Each row is followed by its class.
[-101  142   54  504 -171  176 -205 -167  245 -196  131   -7  -60   88
  145  -11   95 -159  -87  -34  -58  -42  324 -168  -83   87 -141  -73
  136  -29  112  312   51  -21 -205   95  194] | tomad
[ -48   96 -180  -62  223   24  100 -186  -71   15 -183  -68 -113  117
   -5  110  117  -81  392   32   19   12   -4  134    4  122  -55   28
  -54 -157   48  -84 -137 -174  -34 -159   17] | Tusis
[-124 -114   -8   84 -227   43 -156  -86  119  -35  -23   93 -121   44
 -312   73  203   42   56  -55 -162  114   68  272  -39   87   59  -62
  -13   50   -8   64  -87   63  -43 -126  -52] | Nin
[  48 -206 -167  -23  -30  -31   19  -54  -61  -43   25   46   34  -40
  221 -218   -7  133 -247  148  245  196 -181  137  -21  -74  265   36
  302   47  -34  107 -203   88    4  -83  -71] | Penaf
[ -28 -368   83   66  213  173 -379 -390  310 -418   94  -66  527  283
 -107  132 -149  -36   15   85   36  -94  542 -633  240   33 -102 -572
   94  -74  -62  -12 -225  -12  -54 -282  185] | dete
[  20  -68  118   86  -25  140 -290 -332  144 -175  122  100  145   83
  111   43   51  -95  -69  170  -45   48   34 -342   48   85 -116 -211
   83   57  -78  105 -154   -8  -67  -14   25] | Penaf
[ -24 -490  -98 -185  -57  -21    2   53  -94 -230  247   42  408  -54
   99   62  -61  125 -299  115  125  132 -246 -215   -3  -74  269 -153
  305  150 -106 -179 -199  -10   25  -68 -212] | vam
[  67 -109   35  103 -121    5    7    1  119   10   59  -41    4    8
 -158   94   49   -4  -13   44   13  -55  158 -239  -88  -46  -18  -83
   -9 -128   38   59  -29  -92   76  -81  112] | gafeg
[ 111   81   12  471  -76   -9 -258 -155  120  -22 -313 -140 -102  -54
 -246   39   43 -169  436  247   13 -272  391 -381 -176  -86 -235 -189
  129  -48   73  108 -127 -120  229 -296  -70] | Penaf
[ -81  -61  103 -173  129  -66   -2  -10 -113 -164  253  125  124   53
   23  283  -42    5 -123 -122 -335  133 -197 -151    8   76  -74  -85
  115  -82 -101   85  -78  -10   -2  127  -37] | Nin
[  20  -47  202 -102    9 -131  -85  139   63  -23   25  184  -78 -208
 -165  207  156    8  173   46  -12 -222   25 -191 -238 -121 -155   59
 -150 -102  253  -67   45 -310   90   37   78] | kemu
[  45   36 -143   -6   48   56  201   47 -271  151  -80 -245   35  -52
  116 -181 -296  -88  225    3  136  -44   10  255  119   50  172   40
   58   64  108  -92  -94  -60   99 -445  -28] | Penaf
[ -29  -73   88 -182 -127 -118  -55  177  -53   88   33   74 -100 -115
  -17   41  188   16  -63  206  -81   63 -290  -56 -199 -117   62  -39
  -53  -34 -142  -71  -17  -69  170  156 -179] | gafeg
[  39    3   26  174  -75   54 -140 -220  216 -135  -19   65   64   75
   -7  -98  111   -7 -182   27   -4   74   62   31  -27   85  -43  -93
  140   53  -53  183  -92   59 -133   58  -10] | Penaf
[-149  275   47  161  -18  -77   58  237  -33 -117 -161  -25 -113   77
   95   11   76  -78  206  120 -133   59   10  -92 -116 -159  175  137
   24  165  -43  -59  173 -135   81  187 -150] | tomad
[  66  -83   -9   -3  -64   30   80  -19   88  -73   77   -4  222   18
  100   11  -24  -40 -145   48   79   90  -26 -125   22   26    8  -17
  144  157   13   16  -52  102  -54   44  -97] | tomad
[  46 -195 -387  -34  -38   88  -21  212   91  -24 -180 -192   29  -65
 -225 -102  109  -69  285  204  -61   71  226  241  -93 -126  312 -235
  238   -6   84  140   10 -197  356 -383 -109] | Penaf
[  55  -70  183   42 -105  -77 -133  -37  176  -26  -75   66  -32    3
 -164  142  252   -9  237  140  -71  -19   36 -107  -50  -37 -111 -156
   -4   34  164   65  -54 -111  106  -38 -102] | gafeg
[  74 -490  -65 -236 -232   76 -115 -198   77 -187  111  187    5  -18
 -250 -319  128  291 -112   33   95  317   12  179   -9  -43  415   -4
  288   47  -52 -141 -251   -9   67 -143 -269] | vam
[  56 -206  -47  200  -77   67 -148 -113  182 -219  144   45  228  -88
 -123  -71   19  124 -100  -11   55   56  236 -171   44    8   73 -155
  134  -41 -100   73 -124  106  -67 -230  -61] | Tusis
[ -64 -167  -66  590 -128   -4 -232 -219  187 -182   40   43  156  -52
   17  154  -36  -70  150  -53   85 -455  274 -491  -87   63 -337 -190
  312 -186  104  158 -295  140 -184 -460  487] | Penaf
[  43 -102  101  -46  -36  -67  -73   27   41   17  -82   64  -60  -63
 -147    6  137   18  129   36   54  -51   25 -196  -42  -53 -103  -27
  -96  -95   32  -97 -121 -133    8  -54  -11] | tomad
[ -71 -294  100 -124 -103  -79 -178  301  211 -250  129   60  116  -56
 -340 -109  184  239  -33    3 -181  170  147  -87  -56 -197  153 -174
  211   68  -68  156  -61 -106  197   64 -271] | vam
[ -28  -81   19   56   48   -5   73    4  161   78  -25  -71  122  -78
  -96   42   22   -4  372   53   69 -122  101 -413   53   -5 -104  -89
   18 -168  185   23  -74 -211   33 -191  137] | Tusis
[ 146  -58  -49  229   -9    9 -195 -214   52 -173    5   58  186   26
  -13   74   50  -20   27   27  -48   16  106   25  -44  108 -145 -193
  142   46   26  150 -140    8  -35 -201  -59] | kemu
[ 170 -147  234  406 -478  262  -27  -36  207 -218  704 -303  415  -52
 -240  168 -111  257 -846   95   86 -236 -221 -600 -129 -154  116 -108
  261  289 -208  162  281  -34  211  421  -21] | Nin
[  94  -45  196  168 -165  100 -185  150  -11  -67  189  -14  286 -272
  103    7  -67 -107  -25   86  -21 -153 -234  -43 -183  -37 -166  -73
   73  402  163   97   -8  -13 -139 -183  -39] | dete
[ 109  -45   99   29  -14    1  -72  -15   80    7   86   29   -4  -96
 -204    3  -33   18  -38 -160    7  -88  183 -145  -64  -49 -128   85
  -65  -51   53   41    1   -8  -78 -127  134] | Nin
[   9  102  183 -147    3 -136   69  105   -3  178 -121   -1  -75 -116
 -166   95  117   20  311   20  -73 -134 -115  -37   -7   26 -232   50
 -240 -115   74 -200  -16 -185   78  -65   -1] | vam
[  13  -51  -20 -135   81    3   99 -160    6  -90   85  190  195  109
 -183   96   58   95  -59 -235 -282  177  -55  -34  134  201 -106  -19
  -73 -108 -116  -85 -123    1  -74   97  -56] | vam
[  63  -30  -57  195   49   82   84  -41  -19  -35   86 -120  170  -29
  -52    3  -67  -24  -83 -118  110  -78  126 -129   32   68  -29    4
   41  -15   60  171  -69   28  -68 -109   55] | Tusis
[-215 -102 -247   32   55  125  -63 -234  147  130 -298    1  -84   18
  -98  -46  215 -133  489   50  169 -178   58  -80  142  186 -143 -192
  -59 -115  158   15 -321 -109 -119 -262  188] | dete
[ 103   12  -52  262  -12   45  -24 -400  185   83 -271   92 -130  125
 -313  -90  233  -28   30  -72   90  -18  347 -159  143  156  -27   11
  -58 -281   11   94  -29   49    4  153    4] | vam
[ -41  -90   51   60   68   -5  -56   19  -16  -11   38   61   33  -55
  105   57  -47  -68  -41  -17   40  -58  -60 -117  105   38 -115  -34
   10  -53  -84   88 -161  104 -158 -156  127] | dete
[ 107    6  -26  268   -7   -2  -29 -142  -50  -89  110  114 -103 -142
 -211  218   86   27   18  -57    5 -135  266 -348  -85   36 -157  170
  -48 -200  -26   51 -190 -151  -80 -191   46] | vam
[ -65    6  165  -62  -42  -72 -166  -28    2   25 -101   53  -23   28
  101  180  113  -36    7  136  -44 -173 -265 -138 -133   48 -304 -129
 -189  -39   62 -195   12 -270  -44  145  167] | gafeg
[ 110 -228   30  349 -186   10 -188  -81  183 -208  117   29  143  -80
 -212   63  159  116   70  126  -77  -13   67 -239 -128 -141   61 -246
  233  -61  102  127 -154 -205  140 -321   96] | gafeg
[-257 -213  -66  381   28  261    4 -394   23 -316  -90  128  301  385
  -24  -88  -71 -320 -363 -394  145  -55  228  -61  185  375  207  -66
   80   37 -171  -18 -160  386 -557  168  208] | Penaf
[  33  189  161 -122  126 -122  118   59  -29  220 -167  -30 -122  -65
  -96  111  112  -18  255  -16   51 -199  -68 -133   56   45 -291  103
 -339 -212   55 -141   12 -143  -12   15  124] | Nin
[ 432  102   58  155   -2   17 -219  -68   80 -270  393  -23  371 -281
   39   99   51  184  -43  208   54   -2  -19  147 -317  -92  -83  -50
  131  295   83  170  125 -115   13 -182 -302] | dete
[ -73  -11  221  145  -29  -58   -5  -82  188  -95 -179   44   70   91
 -270  -90  233   -7  115  -29   64   36  134  -24   57   72  129  -78
    1  -60   11   18  -10   45  -76  170 -149] | Nin
[  68  304  -10  148   45  137   -3 -178   65 -176  180 -106 -106  196
  187   38    1   46 -381  278  -38  119  -87 -215   27  -60  135   46
  186   17 -383  289   79  -52  203  352   49] | Tusis
[  83   68  -77  102    3  122  127 -191  -55 -203  432  -54  336  131
  -18  220  -22  130 -421  -63  -91   36  153  -23  -22  173  129   16
  108  -46  -11  191   40  -43  -70  138   30] | kemu
[ -11 -306 -230   39 -169   31  -85 -140   69 -224  160   40  162   44
  173  -52   48   84 -227  173   61  245 -107  -34 -206  -63  184 -160
  410   85  -28   52 -187  -32   72  -25 -154] | Nin
[  78   -1   -4  276 -278  102 -281   45  190  -15  124  -33  152  -86
  -17 -186  -70   30   55  107  -87  -34  152  -46  -46  -67  -18 -244
  113  131  -24  100  216   77  189  -42  -61] | kemu
[-166  -98    0  153 -187  113 -242 -215   55 -195   69  228 -101   71
  169  103  147 -250  -54 -145 -119 -123  258  -63 -230  188 -209   14
   10   64  217   14  -70  -86 -330   94  -19] | kemu
[ -21 -147  -97 -196   21   20  -94 -196  204   -8   55    8  182   78
   22   66  108   42   27  149   41   90   11 -165   -2   57  -68 -265
   31  -66   59   32  -75  -76   97   40   -1] | kemu
[  29 -138   79  -82 -124  -49  140  169   99 -126  -33  -20  106   86
 -250  165  178 -107   11   17 -173   39  107  154 -186   44   73  -41
  115  154   32   19  -10  -45   -2  120 -404] | gafeg
[  19 -167  -63  280 -102  275 -204 -200   58  -89  339  -35 -103  -70
 -118   43 -163  -71 -101  -59  151   18  411 -528  -49  -87   -8  -60
  -89 -100   15   88  -93 -163  -55 -215  204] | gafeg
[  15  190 -132  300 -118  244   28 -315  119   40  161 -273  222   71
   23   51 -214  -91  107   76 -101  -17   64 -377   -7   75  -56 -283
   71  -94   60  -40  138  -66  184  -55  217] | tomad
[ 154  -71 -127  -46   16   15   63   42 -183   -5   50    9  125  -81
  -85   88  -12    3  -95 -108  -62  -36   -6  149  -65   53  -61   77
   -8   72   76  -44  -52  -39  -29 -117  -83] | vam
[ 128 -122 -131   -8   -9  -22  -68 -175  -87   -9 -118  123  -80  -28
   15   15  109  -61 -223  -44  106   23   25  149 -142   26  -60   32
   43  -63  158   -6 -138   25 -104  -21   54] | Nin
[  39 -205   32 -113 -154 -166  -38  136  -34    0   81   29   56 -124
  152  -77    8   69 -225  186  207  188 -146 -140 -118 -186  149  -26
  169   76  -36  -46 -137   52   75  -38 -142] | dete
[ -66   43 -123  358   24  121  -34 -249 -186 -111   26   90  -55  -30
    5   48    3  -55   54 -212 -146  -17   23  120  -23  240 -144   97
    7  -63   17   90 -308  -48 -318 -337   90] | gafeg
[ -58  217  -91  229  155   25  -48 -214 -160  -35 -178   27  -15  169
  388  -70   -9  -59   58   35  -55   14 -115  103   96  175  -86   -1
   41  -47  -16   58  -33   -4 -187   38  110] | gafeg
[-104   -7  139  121 -262 -185 -299  250  285   34 -288   10  -11 -204
   51 -103  213   44  297  309    4  -21 -216  128 -254 -147 -107 -222
  118  224  203   68  135   -5  171  -23 -100] | tomad
[-109   -2  385  212 -187  -40 -247  348  102  -54  202  108 -210 -112
 -184   31  -30  -25  -67 -136 -240 -103  284 -200 -115 -151 -127   63
 -162 -130 -101  114  142  -60  -71   19  174] | vam
[  -9  190 -279   -2  161   65  339 -325  -39  205 -288  -39 -308  216
   71  -36   21 -178  199  -18  134  108  313 -240  116  129  -45  216
   15 -267   67    7 -133   77  -76  204  -80] | Nin
[  73  -65   -3  158 -120   79  -65   -2  -20  -29  225  -14   70  -17
  186    5  -18 -100 -319   82  105   58   12 -213  -89  -17    4   78
  134   34  -65  207  -17   55   -5   26  143] | vam
[  87 -214   64   -1  -92   17  -59  -52   66   -9  211  -24   47 -178
 -201  221   28  127  -46   -7   -6 -160  -92 -278  -59  -65  -68  -68
   18 -104  141   -1  -34 -213   78 -208  158] | Tusis
[  -8 -244 -232 -130  259   82 -283 -437 -121 -283  -12  227  178   63
   25  135   78 -142  276   95 -109   64   39 -199    2  143  -27 -257
  205  -90 -147 -129 -502  -60 -221 -397  -42] | dete
[ -48   58  -17 -203   86  -17   25  -25   53   85   -3    8  -54  -69
    2   73  122  -20  127   10   -5  -71  -45 -169   22   63 -252   50
  -65  -97   95   -4  -79 -146    8   44   48] | Penaf
[   8 -192  273  236 -223   49 -289 -103  243 -179  219   34  167   13
 -150   -3   -7  143 -221   42   33   38   92 -196  -65  -19   86 -296
  -45  -23  -78  116   -3    5 -104 -105  191] | gafeg
[  -7 -114  -66   27   57  -19  120   51 -110  -93  -89   18  148  -38
   31  -80  -77 -118 -108 -109  108  -20   32  101    4    8  120   81
  104   93   29 -148 -121   85 -108  -86 -121] | tomad
[-126  290  426   56   27  -29  140  353   13   15   51 -100  -82  -50
 -221  182   66 -106   73 -162 -280 -259   42 -291   -2    5 -279  115
 -297 -158  103  -26  196 -432  -41  277  133] | Penaf
[ 166   33  316  446 -142   93  -74    6  -84 -156  237  -40   -9 -105
 -271  199   34   -3 -100   -2 -103  -97   35 -176  -51  -31  143  -30
  -75   62  -14  229  108 -198   93    4 -202] | tomad
[ -29 -176  165  206 -315   33  -76   80  173   -7  148  114  126  -45
 -249   -6  208    7 -141  -58   94  -80   77  -66 -120   11   29  -75
 -134   -6   84    5  -53  -63 -219   41  140] | dete
